[ -69  390  482 -265 -250  180  -74 -120   13 -347  322   50  -26 -149
   -1  -64  221  366  -27  185  -12 -342 -326 -239  -74 -389  254  -60
 -157 -267  195 -329 -184  -45]
Poki
[-144  -82    5  -40   11  286   76  -52  -65 -559  -11 -129  390    4
  183   12  156  166 -100 -292 -126 -120  -78  215  -93 -199  142  537
 -125 -186  119  191  210  -63]
zenek
[-546 -323 -218 -117  359  167  -37  234 -225 -204  209 -249 -106  186
 -216  216 -258 -714    4 -151    6   74  282    2  331 -100 -216  451
  -58 -393  174  506  157   22]
megu
[-288   66 -156 -233  436 -243  117  282 -141  209  296 -673 -168 -199
 -262  144 -203 -123 -293  146 -126  453    4  -11  -20 -410  -17  -76
 -167 -303  533  -27 -137  -91]
Kifu
[ 105  -78  363  -47 -572  274  -89   13  118 -344  -57  341  849   36
  223  198  672  182  -87  -96  144  122   68  333 -201  -70  183  348
  104  165   80 -189  154  228]
Kifu
[-190  268  475   42 -136  691 -466 -364 -202 -247   75  268  -77   39
  120 -395   54   60   51 -145  210 -553 -433 -211 -152 -240  -78  264
  216 -166  -25  -14   21   -9]
Kifu
[  62  -80 -247 -128   35 -380 -113  102  131  240  -96   13  -37  -73
 -115  -59  133 -545  -99  220 -217  356  257   63   84   13 -125 -268
  109  125  124  -10   -3   15]
Kub
[-391 -198 -221  157  -93  -92  297  233   39  359 -129 -188  463  -72
   32  167 -138  351  -16  -81 -303  355   21   47 -361  136  265 -157
 -191   66  162  223 -186 -418]
megu
[-437  -23 -158 -224  337   94 -151   -3  -29 -367  -26   91 -568  123
 -172 -109 -129 -806 -105    8 -251 -291  114  -47  411 -324 -256  196
 -267 -280  228  245  150  -35]
Poki
[ 215  259  513 -213  -77  802 -305   91 -167 -159  621  141  -33    8
  -60 -125  -56  183   75 -343  729  178  143  128 -322 -482 -138  753
 -171 -117  -65   23  -46  451]
zenek
[ -69 -209 -577 -333  176 -771 -136 -190 -141  294   69 -123 -103   88
 -169  -78 -131 -663  -16  176 -225 -149  305 -395  449  -44 -279 -356
 -180  -69 -300 -118 -133  169]
golak
[ 173   22 -192  -47 -160 -445   15  116   32  450 -205   52  411 -208
 -207    2  379 -195  -36  262  -52  375  157 -140   38  394   48 -335
  -29  415 -106  -36 -154  195]
puno
[-115  109 -124 -139  256   74 -220 -359 -202 -241   31   41    8  121
  238 -132 -252  331  -64  -24  143 -492 -332  -54  -47 -414  -81  150
  -18 -281 -273 -228   37   42]
Poki
[  70  399  341 -227    0  556 -289  202 -159   50  184  277    6  -43
   80 -350  399   -6  -87   79  404  300 -390  133   73  -83  151  100
  174 -145   18    6  152   -2]
togon
[-210  292  286 -329 -184  243 -204  -68 -211 -306  114  -18 -326 -180
  277 -153  126  -46 -365  113  189  -38 -264   58  276 -838 -157    2
 -131 -261  262  -14  -44  -89]
noze
[ -19   -7  202   24  -92 -212  184   74  -53  299  106 -319  474 -303
   28   90   72  778 -129  -90  109  124 -433 -232 -273  232   20  -91
  -38   64   -8   40 -421 -229]
golak
[ 143   35  -41 -100  101  244  -12  168   30   35  288 -401   42   95
  158  -38  412  -59 -168  107  268  356  -54  314  146 -292  -76  211
  350 -228  201 -305  182  120]
golak
[ -30  344  603  -53  -27  362    0 -206  -87 -502  127  318  208 -342
  -93  362   33  303 -153 -459  182 -285 -265 -111 -218 -146   30  597
 -221  111  264   99   23  -10]
Suge
[  42 -148 -347 -114  238 -323  -33  -87  -18  178  -91  -20 -150  205
  -10   30 -169 -431   58  156 -165 -121  -51 -191  414   -6 -136 -172
  -87 -191 -221  -41   22   68]
noze
[-239  115  -59 -405  220 -104 -152  130   30  157   70 -230 -260  -71
 -113 -158 -306 -433 -146  254   78   85  223 -133  188 -451 -100 -313
 -211 -332   14  -72 -305   37]
togon
[-301  -34 -442  -77  239 -145   74  232 -270  421  -47 -747 -336   -6
  -14 -194 -359 -299 -182  348   69  342  -12 -161  332 -399  -71 -272
  -25 -275   82  234 -139  -77]
seru
[  90  446  293 -464  134   33 -108   -8 -254   74  222 -262 -206 -202
  -96 -243  -77  129   -9  -30  245  -59 -213 -415    0 -123  -25   19
   76 -233   70 -237 -163  175]
zenek
[-281  -89 -120 -143 -211 -142 -157  -27  106  252 -266  -93 -120   35
   60 -394 -399 -205  104  154   61  -49  242 -152  -18 -401  119 -374
  -57 -155 -122  -33 -329 -155]
Kifu
[-332  -73   60  169  141  632 -183   -9 -147 -525  397  149 -242   67
 -276 -219  111 -446  116 -109  201 -178    3   91  156 -239 -315  567
   71   -7  281  172  297  413]
zenek
[-769   -4  118 -348  217 -144   76   42   24 -276  -41 -491   17 -306
 -278   41 -720  -90  -96 -295   37 -238   78 -281  -76 -512   37  100
 -301 -359  343  153 -431  -79]
firi
[  98  272  442 -134   10  521 -409 -210  -99 -470  168   32   -8   34
  117  -57  297   85 -158 -172  258  -76 -282  167   41 -431   84  537
   98 -172   90  -61  324   90]
Poki
[-365   44  379  111  -72  392   62 -179  155 -218  -81   17 -165   99
  162  -63 -141  177   53 -141    8 -298 -288  -35  -91 -363  125  224
  114 -262  105  111 -100 -159]
Poki
[-419  102 -129 -164  402 -460  118  -34 -106  164  -10  -91  233 -355
 -280  701 -381   40 -264  -81  -61  393   67  -39 -117 -203  -19 -137
 -277   78  333    8 -192 -106]
Suge
[ 165 -262 -180 -190  126 -564   82  -80   71  -38 -101 -439   57  142
  -34  175 -136   43  199  233 -190  -81  109 -186   80   25   14 -219
  149 -353 -218 -257 -128   79]
puno
[-111 -149  -50  -23  234 -266   16  130  -15   37   53 -169  501 -107
 -145  459 -263   23  -47   61   32  201   60    1 -104  121  -82   19
  100   28   30   40 -103  207]
megu
[-119   65 -181 -110  234 -551  446  432  134  639  180 -718   76 -279
 -214 -114   31   96  -70  188  110  460 -108 -138  107  113  169 -462
   97 -158  130 -153 -537   48]
Kifu
[  25 -113 -610  148  232 -104   34 -298 -107  -62 -204 -585   51  -19
   39  -60 -560 -336  -96 -119 -115 -306  379 -253   80 -262  -14  170
 -162 -136 -156   53   25  -34]
megu
[-113  452  249 -239 -104  338 -138 -106  -55 -146   15  424 -216  -79
  114   22  108 -120 -239   88   -1 -305 -193  -56   46 -428   54   85
 -351  -81  203  -66  -26 -184]
Kub
[-468  -54  -51 -286   70  -11 -240 -133 -128 -721 -171    1  -48   30
  -32   17 -183 -560  -30  -27 -162 -743    6 -194  245 -298 -167  218
  -49 -378   54  183   79  -78]
firi
[ 349   47   -5 -261  -93 -322 -178 -316  -35   48 -109  520  135   89
  132  312 -160 -157   34   31 -129 -148  268 -101   41  -30  -42  -71
 -208  119 -388 -118   46  113]
megu
[ 405   50  230 -191 -237  249 -107   51  230 -270   -4  106  405  -14
  340   25  582 -248 -170   27  242   30 -106  268  413 -204 -190  165
  178 -106 -162 -178   10  289]
seru
[ -43   36  444 -128  -29 -236   14  129  188   26  387   74   -5 -227
 -457  477  -10  181   58  -65  -45  253  -20  -60 -259   64 -110   40
 -355  115  387  -46 -326   48]
noze
[ 295  292   99   23   55  268 -215 -274 -174 -411  178  -18 -144   11
   53  -11  305    3 -163  -55  203 -156 -109  130   92 -292  -45  315
  154  -51   58 -326  373  247]
seru
[ -21   11  305   24 -388  105 -318 -325  -44   23  -42  106   14  139
  144   94 -182  743   90  -73  272   42   84   55 -708 -279  181   95
  102   41   74 -328  -32 -255]
Kub
[ -39  138  343 -288  233  227 -341 -237 -204 -549  307  219   58  -29
 -128  281 -230  -39  -14 -174  -77 -493 -123  -92 -306 -142 -292  553
 -198 -266  163   69   23   30]
Kifu
[-442 -304 -378 -265  390 -628    1  231  103 -346 -136 -418  185 -109
 -319  264 -203 -199  -77   57 -485  100  110   14 -116  -46   -5  -29
 -123 -273  486   -8  -11 -313]
zenek
[ 424  116 -546 -301  118 -759  367  198    9  831  303 -120  -22 -178
 -114  202 -224 -291   20  310  -78  655  254 -119   23  -55 -137 -441
 -232  101 -136 -129 -375  124]
togon
[-127 -127 -154  -75  247 -205   32   73  -87   41   43 -484 -113    8
 -167  331 -209 -202  -76  218  -74  270  198 -101  132 -168 -201  -72
  -50 -175  165  -14 -115  178]
megu
[-378  123  -47 -194  216   21   40  118  -92 -254  208 -163 -334 -121
 -146  364  -99 -233 -272  -73  -57   44   27  209   59 -414 -219  386
 -422  -60  574  220   51 -265]
golak
[ 211  313 -201  -59  231   -9 -117   55 -160 -414  244   89  391  -94
  -44  135  531 -263 -180  148  261   54 -253  322  191   13   45  366
  270  -15   38 -129  322  402]
seru
[-199 -135   -1 -101  -19 -157 -494 -104  -58 -313   97 -382  291 -235
 -362   99   26 -174 -275  -25   88   -9  206 -202  -20 -355  -37   78
 -258  -19  256 -119  -40  -30]
firi
[-137 -165 -252   59  387  376  -58   39 -290   43  268   76  -51   70
 -185  105 -251 -226  -10 -112  124  393   69   66  -51  -91 -294  438
 -101   30  274  217  257  141]
Suge
[-179  341  463 -301 -375  382 -322  -80  -50 -214  206  308 -116 -191
   52 -173  154 -128 -197    5  308 -141   10   15  -39 -752  -42  223
 -201  -40  155   21 -117  -22]
seru
[-205 -116 -278  -42  -80 -325  226 -194   19 -185 -220 -352  164 -168
  -72  249 -439   97  -21  -54 -362   94  273  -69 -255 -315  222   -1
 -271  -95  331   -1  -49 -333]
seru
[ 290  188 -148 -345 -108 -419  442  122  115  622  114 -156  245 -284
  210  109 -282  262  -93   -4  -46  346  110  -16 -203 -335   -8 -262
 -392   73 -159 -102 -569   55]
puno
[ 231  202 -108 -142  -55 -258   49   74   46  542   34 -130   44  -91
   -6  -52  240  271 -196  349   30  578   97   67    2 -121  265 -552
 -289  183  -10 -393 -179  135]
firi
[-107  241  291 -216  -11  280 -360 -184 -246 -144   69  188  126 -121
   84  -81  110  152 -265   -2  312 -256 -267 -137   32 -341 -107  155
  -75 -114  -60  -81   -3  -21]
seru
[ -36  112  -16 -100   -6  215 -135 -138 -117 -322  265 -106  -10   58
  187   17  112  110 -196  -12  194  -41  133  345  -64 -574  -65  220
 -221 -162 -121  -62   19  184]
togon
[-360  -30 -251 -229  218  -87 -105  290  -41   28 -167 -201 -216  105
  -39 -101  -25 -652 -134  300  118   -4  351   39  527 -103  -54 -211
 -112 -242 -166  212 -103  131]
megu
[ 110 -358  -85  -11 -186  187 -138  115  -56  308 -168 -149   37  247
  151 -300  136  -74   85  161  -94  336  -17  -62  143   49  -86 -126
  -13 -108  -79  112   33 -121]
Kifu
[-153  437  139 -269  111  173 -416 -202 -182 -192  260 -110 -723 -103
 -134 -263  -73 -390 -203  162  260 -257   15 -187  224 -899 -230   22
  -94 -212   91 -228  -23  220]
Poki
[-255  225  176  -37  -85  218 -198  -90 -244 -126  206   61  336 -146
    4  355  202  329 -345  -14  148  342 -232  157 -155 -375  203  205
 -142  111  449  -98  220 -116]
Poki
[-339  -92   -3  -24  400  129 -451   -6 -270 -309  387 -250 -248  -30
 -549  166 -348 -309 -125 -172  323  -87  317 -180   40 -197 -374  362
 -375 -135   56  182  -45  290]
Poki
[-204  259  106 -297   30  -91 -133  -84   21 -404  -13  -61   84 -157
  147   15  183  -34 -344    8  -55 -287 -104   33   69 -337  -31   11
 -234 -169  168 -116 -217   -1]
zenek
[-125  141  490  -80 -256  615 -262  -18 -151 -195  264  172   51  151
  124  -52  133  433  -30 -128  398  -76  -89  -14 -320 -392   68  349
 -275 -183 -116   47 -225  159]
Suge
[ 225  104 -347   67   92 -174 -191 -149 -238  259  186  141  181 -149
  -70  293  -55 -129 -262  123  128  246  230   67  -33  -82 -131  -57
 -262  320  -21  -59   95   33]
puno
[-181  286   86 -336  107 -144 -116  188   -9 -209  239 -291 -190 -236
 -232  108  -27 -235 -366   70   83  243  186  112   98 -624   14  -56
 -421  -78  366 -156 -190  323]
Kub
[ -67   29 -332 -162   77 -349  100    5 -143  276  238 -219 -366 -197
 -165  307  155 -435 -370  160  -32  838  352  225  304 -635 -267  -84
 -340  188  438  -25   47   98]
golak
[ 191  -23  201  -16  161  385 -383 -227 -137 -134  263 -258  100   76
   90   53  -22   91   25 -115  483  -89  -86    2   60 -340 -354  359
  358 -186 -224 -217  120  335]
zenek
[   0  527   14 -153  397    8 -176 -193 -319  296  132  -14 -541   30
   33 -554    8  -43  -24   67  472 -351 -321 -223  162 -100  -35 -122
  517 -245 -423 -253    8  273]
seru
[ -75    1  498 -243 -143  106 -427 -290   17 -586  -58  111  111   28
   38 -213  393 -132   12   21  -60 -290 -254 -124   76  -80 -160   10
  467 -202   72 -282  105  269]
togon
[ 769   91 -428  113 -266   61 -102 -213 -180  294   83 -281  392   17
  236   -5 -157  212  104  119  179  215  235  -18 -321 -138   39   95
   23  102 -399 -187   68   64]
seru
[ -34  230 -278  -79  202 -283  129   82 -154  241  171 -451  184 -286
 -165  235 -267  -39 -220  157  241   89  189 -218   34 -108  -64  -82
 -352   22  -79   15 -457  271]
megu
[-498  -94 -142 -171   -2 -365   60    0  162   97 -263   54  -88  -48
 -123  160 -619 -486   43   97  -59 -233  328 -333  108 -246 -162 -327
 -359  -65  -91  186 -623  101]
Suge
[ -90  -85  177 -311 -174  264 -358   43 -156 -482  -56   34  203   74
  151 -133  355 -450 -103  -62  -14 -157  -67  -83  321    4 -187  286
  126 -286  -15  274  165  -17]
Poki
[ 282  231  -46 -211  -86    0 -378 -295 -122   99  -27  166  -87    0
   90   85 -280  -86 -102  -16  295   43  249   13  -12 -469  -32   -6
 -308  106 -236 -182    6  106]
firi
[-167  309 -105   48  397  370 -837 -464 -386 -416 -205  282  132  115
 -310  -73 -148 -499  -10  108  163 -696   13 -213   37  120   94  292
  174   -1 -222  -53  583  144]
seru
[-224 -257 -464  -54  499 -245   54   28  -67 -109   41 -153  274   25
 -170 -271 -368 -449  115  -65 -275 -155 -186 -231  245  397    9  -66
  111 -277  -55  189   45   53]
togon
[ 219  135  119 -173  -81   56   73 -163   36   75   68  395   -8  -53
  234  230 -102   81  -43 -216  174   11   51  172   26 -383 -248  204
 -162  190 -129 -154   -3  175]
megu
[-297   85 -272 -104  554 -267  112  -30 -239   59  174 -516  -87 -114
 -418  325 -503 -144    6   69   14  239  -30 -267   52 -180   -1   81
  -11 -182  356 -152  -22  275]
megu
[-319  314  217 -270  112  568 -420  -50 -175 -600  153  342 -304   -3
    8  -71  195 -522 -310  -43  217 -525 -141  116  512 -615 -215  280
 -352 -158  112   15  252  153]
firi
[ -49  -80   69 -227 -428 -197  403  -93  191 -206 -112  171   72    0
  398  417  188 -140  -36  -79 -137   21   93  276  240 -468 -104  139
 -116  -52   46  114 -128  -34]
Kub
[ 244   36  189  -82 -279  295 -178 -224 -107 -210  275   70  239   38
  115  -33  -62  415   55 -316  333 -257  393   73 -373 -260    8  486
 -291   94 -331 -105    1  234]
megu
[ 181 -152 -388 -102  297 -349  235  405 -142  808  243 -492  -87   86
 -133  172  198   98 -117  238  -68  790   21  -10  191  199  -57 -326
 -264 -134  -56  -21  -98  -78]
noze
